A = [-112.8   93.1  163.3  105.8   72.1   24.9   67.2  -67.6   92.0]
The median entry -> 72.1
Find the entry just right of 163.3.
Answer: 105.8
The maximum -> 163.3
Find the entry just left of 92.0.
Answer: -67.6

[-8, -1, -1, 38, 16]
Give the entry just left of 38.
Answer: -1
The first entry: -8
The 2nd entry from the left is -1

((-30, 13, -39, -14), (-14, -28, 14, 1))
The fifth entry in reading order -> -14
The largest entry is 14

M =
[[ 0.03  0.23 -0.10 -0.03 -0.21 -0.07  0.12  0.19 -0.05  0.00  0.17 -0.14
  -0.02  0.19 -0.02  0.08]
 [-0.13  0.00  0.03  0.09 -0.01  0.22  0.04 -0.04  0.16 -0.16  0.17 -0.06
   0.10 -0.11 -0.10 -0.07]
 [-0.12 -0.01  0.05  0.05 -0.01  0.25  0.02 -0.06  0.14 -0.14  0.21 -0.04
   0.06 -0.10 -0.10 -0.06]
 [-0.16 -0.02  0.01  0.06  0.00  0.25  0.03 -0.05  0.11 -0.16  0.19 -0.04
   0.09 -0.08 -0.09 -0.07]
 [-0.01  0.08  0.06  0.17  0.09  0.06  0.04  0.17  0.03  0.01 -0.12 -0.04
  -0.06 -0.05  0.09  0.06]
 [ 0.02  0.07  0.09  0.17  0.07  0.05  0.03  0.16  0.04 -0.01 -0.08 -0.05
  -0.06 -0.05  0.11  0.06]
 [ 0.05  0.08  0.06  0.17  0.08  0.06  0.04  0.18  0.04 -0.01 -0.07 -0.05
  -0.04 -0.05  0.12  0.10]
 [-0.14 -0.02  0.05  0.06 -0.02  0.23  0.03 -0.05  0.13 -0.17  0.20 -0.04
   0.05 -0.10 -0.11 -0.08]
 [ 0.04  0.19 -0.12 -0.03 -0.21 -0.08  0.10  0.18  0.02  0.01  0.17 -0.15
  -0.05  0.22 -0.03  0.07]
 [-0.12  0.09  0.08  0.02  0.05  0.26 -0.01 -0.04  0.19 -0.17  0.11 -0.06
   0.12 -0.08 -0.11 -0.03]
 [-0.14 -0.01  0.06  0.06 -0.01  0.25  0.01 -0.06  0.14 -0.15  0.20 -0.07
   0.10 -0.09 -0.10 -0.06]
 [ 0.00  0.08  0.12  0.17  0.08  0.06  0.05  0.17  0.01 -0.01 -0.10 -0.07
  -0.07 -0.06  0.09  0.06]
 [ 0.01  0.20 -0.08 -0.04 -0.20 -0.10  0.08  0.20 -0.02 -0.01  0.15 -0.15
  -0.02  0.22 -0.05  0.07]
 [ 0.03  0.22 -0.10 -0.03 -0.22 -0.07  0.12  0.18 -0.02  0.00  0.17 -0.12
  -0.03  0.18 -0.03  0.07]
 [-0.12  0.06  0.06  0.04  0.04  0.24 -0.03 -0.03  0.21 -0.16  0.12 -0.04
   0.12 -0.09 -0.12 -0.02]]
The 5th entry in reading order -> -0.21
The fourth entry in reading order -> -0.03
The largest entry is 0.26
Give the entry just left of the smallest entry.
-0.03
